Below are the code and all the weights of a small trained network. Each question names an input and a class and asks about switching units off, where a switched-off unit gives its printed mean instead of its output.

import numpy as np


def w(rows, s, z=0):
    codes = np.array(rows[::2]) - 128.0
    scale = np.full(codes.shape[1], s)
    scale[-1] = z or s
    return codes * scale


def f(y):
    return np.maximum(y, 0)


def log_softmax(a):
    a = a - a.max(-1, keepdims=True)
    return a - np.log(np.exp(a).sum(-1, keepdims=True))


def net(x, mask):
    res = np.array(x, float).reshape(1, 6) / 4 @ E
    y = f(res @ A[0][:, :-1].T + A[0][:, -1])
    res = res + np.where(mask, y, B[0][:, -1]) @ B[0][:, :-1]
    return log_softmax(res[-1] @ U[:, :-1].T + U[:, -1])


A, B = {}, {}
E = w([
[207,112,149,166,84,105,12,55,195],'x0',
[124,119,120,126,123,139,138,120,136],'x1',
[105,39,37,156,139,51,166,243,198],'x2',
[103,116,112,122,116,153,145,104,151],'x3',
[65,77,98,80,140,229,35,186,131],'x4',
[157,81,123,138,250,141,132,80,170],'x5',
],0.011)
A[0] = w([
[160,100,130,172,87,128,64,111,182,75],'N0',
[115,57,128,138,110,157,68,157,103,77],'N1',
[158,143,154,156,103,66,204,98,155,18],'N2',
[107,109,132,126,8,105,118,143,75,115],'N3',
[158,106,149,163,97,136,107,120,132,2],'N4',
[120,130,75,178,126,98,135,187,198,33],'N5',
],0.012,0.0069)
B[0] = w([
[77,88,81,199,122,211,222,210,103,245],'N0',
[131,170,93,89,118,101,58,103,111,225],'N1',
[28,137,80,18,129,98,30,166,160,235],'N2',
[172,70,150,126,249,86,131,106,151,254],'N3',
[89,204,162,145,133,107,159,214,73,156],'N4',
[141,142,254,145,32,165,137,62,144,235],'N5',
],0.01,0.0095)
U = w([
[76,158,79,75,84,110,49,160,119,34],'0',
[69,171,115,149,118,134,235,217,57,78],'1',
[109,166,249,146,54,137,117,74,81,58],'2',
[140,130,109,131,120,109,146,131,117,248],'3',
[153,74,135,149,219,96,133,118,172,90],'4',
[167,155,105,118,102,111,147,157,119,247],'5',
],0.012)

Each question gives the input, the list of numbers given to net, and the class t.
The units are the neurons (one row each of A and B). Each row of codes is followed by its name. A weight is (code - 128) times the scale printed after its matrix; where a second scale follows, it is the last column's (A, B and U).
mask holds one flag per neuron, in row order. A switched-off neuron (its flag False) gives its mean, the last column of its row in B, instead of its output. The means were averaged over made-up inputs and are rounded, as every weight is.
A unit's drop is (log p(t) with every unit on - log p(t) with that unit switched off) / (log p(t) with every unit on - log p(t) with every unit switched off).
The circuit of an input: a set's keep is (log p(t) with only the set's units on - log p(t) with every unit switched off) / (log p(t) with every unit on - log p(t) with every unit switched off). Starting from all 6 units, units are removed one at a time, each time the one whose removal leaves the highest keep (on an exact tie, the one counted first), for as long as the keep stays at least 0.8.
circuit, biggest first: the units of the circuit, biggest drop first
unit that matters most: the unit with the biggest drop
k most important neurons: the k neurons with the biggest drops, biggest first
drop when u is switched off: that unit's drop, to one decimal
input [2,-7,3,0,-4,4], class 3: 2 most important neurons => [N3 N1]
input [6,7,-2,1,-5,-6], class 3: circuit, biggest first => [N3 N0]
input [6,-3,-4,2,1,6], class 1: 2 most important neurons => [N0 N3]
input [-4,-1,4,7,-6,-4], class 5: unit that matters most => N1
input [0,3,8,0,1,8], class 2: 2 most important neurons => [N5 N3]
input [7,1,-7,4,6,-6], class 1: 4 most important neurons => [N0 N4 N5 N2]
input [-4,4,-7,8,-6,3], class 5: 2 most important neurons => [N5 N2]
input [3,4,-5,6,5,2], class 5: circuit, biggest first => [N2 N5]
input [-1,-7,5,7,2,6], class 3: 2 most important neurons => [N3 N5]
input [-1,-7,3,-7,3,-4], class 3: 2 most important neurons => [N2 N3]
input [4,7,2,-8,6,-7], class 5: 2 most important neurons => [N2 N1]
input [-6,-8,5,8,4,-2], class 3: circuit, biggest first => [N0 N5]
input [-3,1,7,-8,-4,6], class 5: 2 most important neurons => [N3 N2]
input [3,-6,5,7,3,-7], class 4: most important neuron => [N3]
input [4,-6,1,-5,2,-7], class 4: drop when N3 is switched off => 0.9
input [7,0,4,-1,4,-3], class 1: drop when N2 is switched off => 0.1
input [4,4,3,5,-3,-7], class 4: drop when N3 is switched off => 1.2
